Below is a small trained network, with its code and all its weights. Each question gives an input and a class and asks what happens when units are switched off, that is, made to give their printed mean instead of their output.

import numpy as np


def w(rows, s, z=0):
    codes = np.array(rows[::2]) - 128.0
    scale = np.full(codes.shape[1], s)
    scale[-1] = z or s
    return codes * scale


def norm(h):
    return h / np.sqrt((h * h).mean(-1, keepdims=True) + 1e-5)


def f(y):
    return np.maximum(y, 0)


def log_softmax(a):
    a = a - a.max(-1, keepdims=True)
    return a - np.log(np.exp(a).sum(-1, keepdims=True))


def net(x, mask):
    res = np.array(x, float).reshape(1, 2) / 4 @ E
    u = 0
    for l in range(3):
        y = f(norm(res) @ A[l][:, :-1].T + A[l][:, -1])
        res = res + np.where(mask[u : u + 12], y, B[l][:, -1]) @ B[l][:, :-1]
        u += 12
    return log_softmax(norm(res)[-1] @ U[:, :-1].T + U[:, -1])


A, B = {}, {}
E = w([
[245,60,62,208,50,142],'x0',
[238,146,178,199,252,137],'x1',
],0.0045)
A[0] = w([
[107,79,141,119,110,126,139],'0.n1',
[187,128,172,253,24,110,83],'0.n2',
[60,39,86,195,87,159,151],'0.n3',
[140,62,53,113,115,160,28],'0.n4',
[139,72,84,106,81,109,128],'0.n5',
[218,115,194,146,85,127,119],'0.n6',
[135,107,66,170,52,48,156],'0.n7',
[142,132,79,191,162,88,128],'0.n8',
[180,181,122,106,130,114,2],'0.n9',
[161,125,186,195,174,79,129],'0.n10',
[4,58,149,157,154,151,236],'0.n11',
[43,112,81,121,168,83,62],'0.n12',
],0.006,0.0023)
B[0] = w([
[207,123,122,214,177,177,163],'0.n1',
[4,212,86,148,146,113,253],'0.n2',
[170,162,244,138,129,186,223],'0.n3',
[160,137,41,223,148,87,179],'0.n4',
[176,4,215,22,81,155,208],'0.n5',
[67,139,44,237,90,100,212],'0.n6',
[66,177,120,199,229,67,241],'0.n7',
[178,128,101,19,76,230,185],'0.n8',
[167,16,226,160,104,149,131],'0.n9',
[127,115,151,31,40,197,221],'0.n10',
[31,185,234,252,83,187,223],'0.n11',
[178,30,72,238,155,37,176],'0.n12',
],0.0034,0.0045)
A[1] = w([
[14,188,156,151,139,218,133],'1.n1',
[72,148,186,133,196,166,74],'1.n2',
[56,151,139,60,209,93,140],'1.n3',
[23,125,116,131,95,125,117],'1.n4',
[171,126,102,88,173,97,3],'1.n5',
[231,163,193,108,175,97,112],'1.n6',
[237,190,91,167,147,114,179],'1.n7',
[50,187,52,82,160,141,106],'1.n8',
[145,159,143,111,95,180,151],'1.n9',
[119,170,127,53,173,2,71],'1.n10',
[146,70,141,37,115,153,137],'1.n11',
[128,109,71,46,135,175,95],'1.n12',
],0.0072,0.0039)
B[1] = w([
[246,145,73,103,133,146,254],'1.n1',
[68,147,46,164,114,97,192],'1.n2',
[56,57,161,204,84,128,183],'1.n3',
[161,97,161,74,151,122,211],'1.n4',
[194,170,156,105,186,253,128],'1.n5',
[113,101,176,44,76,138,164],'1.n6',
[33,95,171,71,86,88,208],'1.n7',
[138,146,135,190,144,138,156],'1.n8',
[168,169,129,100,151,32,160],'1.n9',
[65,132,17,190,167,91,137],'1.n10',
[92,183,56,234,161,134,133],'1.n11',
[126,192,91,222,67,180,132],'1.n12',
],0.0055,0.0074)
A[2] = w([
[100,80,103,127,77,177,246],'2.n1',
[170,139,109,174,74,145,235],'2.n2',
[113,116,97,116,59,99,20],'2.n3',
[9,117,119,198,161,137,117],'2.n4',
[125,52,176,65,127,101,102],'2.n5',
[209,125,79,159,223,43,64],'2.n6',
[73,89,140,193,129,133,50],'2.n7',
[85,86,109,59,114,122,84],'2.n8',
[119,60,209,36,109,23,74],'2.n9',
[196,35,106,130,186,151,3],'2.n10',
[135,97,253,35,69,140,133],'2.n11',
[133,105,208,121,202,141,126],'2.n12',
],0.0065,0.0022)
B[2] = w([
[146,115,203,129,182,97,247],'2.n1',
[66,184,92,129,149,139,246],'2.n2',
[137,130,144,105,140,169,200],'2.n3',
[116,69,157,203,74,70,246],'2.n4',
[169,114,159,71,70,253,187],'2.n5',
[118,224,102,72,116,184,161],'2.n6',
[104,103,125,191,101,14,194],'2.n7',
[153,207,160,170,157,231,175],'2.n8',
[159,133,144,91,58,153,225],'2.n9',
[100,96,136,160,97,62,140],'2.n10',
[217,85,226,68,105,203,253],'2.n11',
[186,163,93,62,69,181,147],'2.n12',
],0.0065,0.0052)
U = w([
[74,101,155,213,72,50,253],'0',
[204,104,245,49,52,202,253],'1',
[119,255,29,98,136,153,211],'2',
[161,91,68,34,167,98,3],'3',
[138,120,90,58,178,124,3],'4',
[180,96,90,128,177,145,3],'5',
],0.0092,0.0039)

Each question gives the input, the list of numbers given to net, and the class t.
The units are the neurons (one row each of A and B). Each row of codes is followed by its name. A weight is (code - 128) times the scale printed after its matrix; where a second scale follows, it is the last column's (A, B and U).
mask holds one flag per neuron, layer by layer. A switched-off neuron (its flag False) gives its mean, the last column of its row in B, instead of its output. The means were averaged over made-up inputs and are rounded, as every weight is.
A unit's drop is (log p(t) with every unit on - log p(t) with that unit switched off) / (log p(t) with every unit on - log p(t) with every unit switched off).
most important unit: the unit with the biggest drop
k most important neurons: the k neurons with the biggest drops, biggest first
k most important neurons of layer l: the k neurons of layer l with the biggest drops, biggest first
drop when u is switched off: that unit's drop, to one decimal
input [8,5], class 0: 2 most important neurons -> [0.n6 1.n1]
input [3,3], class 2: most important unit -> 0.n2
input [-1,-3], class 2: 2 most important neurons of layer 0 -> [0.n11 0.n10]
input [3,-2], class 2: 3 most important neurons -> [0.n2 0.n12 1.n3]
input [3,2], class 2: 3 most important neurons -> [0.n2 0.n12 1.n3]
input [3,-3], class 2: 3 most important neurons -> [1.n7 0.n7 0.n2]
input [0,-1], class 2: 2 most important neurons -> [0.n11 1.n7]
input [7,-7], class 0: 4 most important neurons -> [0.n4 0.n10 1.n7 1.n6]
input [1,-1], class 2: 2 most important neurons of layer 0 -> [0.n2 0.n3]
input [5,2], class 0: 2 most important neurons -> [1.n1 0.n6]
input [8,3], class 0: 2 most important neurons -> [1.n1 1.n7]
input [-1,3], class 2: 3 most important neurons -> [0.n10 1.n11 0.n3]
input [-3,-3], class 2: 2 most important neurons of layer 0 -> [0.n5 0.n11]
input [-6,3], class 0: most important unit -> 1.n3
input [-4,3], class 0: 3 most important neurons -> [1.n2 1.n3 0.n3]
input [7,-5], class 0: 3 most important neurons -> [1.n1 0.n7 2.n11]
input [-5,3], class 0: 2 most important neurons -> [1.n3 1.n2]
input [3,1], class 2: 2 most important neurons of layer 0 -> [0.n2 0.n12]
input [-5,1], class 0: drop when 1.n3 is switched off -> 1.4
input [-8,5], class 0: most important unit -> 1.n3
input [2,0], class 2: drop when 0.n2 is switched off -> 1.0
input [-1,-1], class 2: drop when 1.n1 is switched off -> 0.2
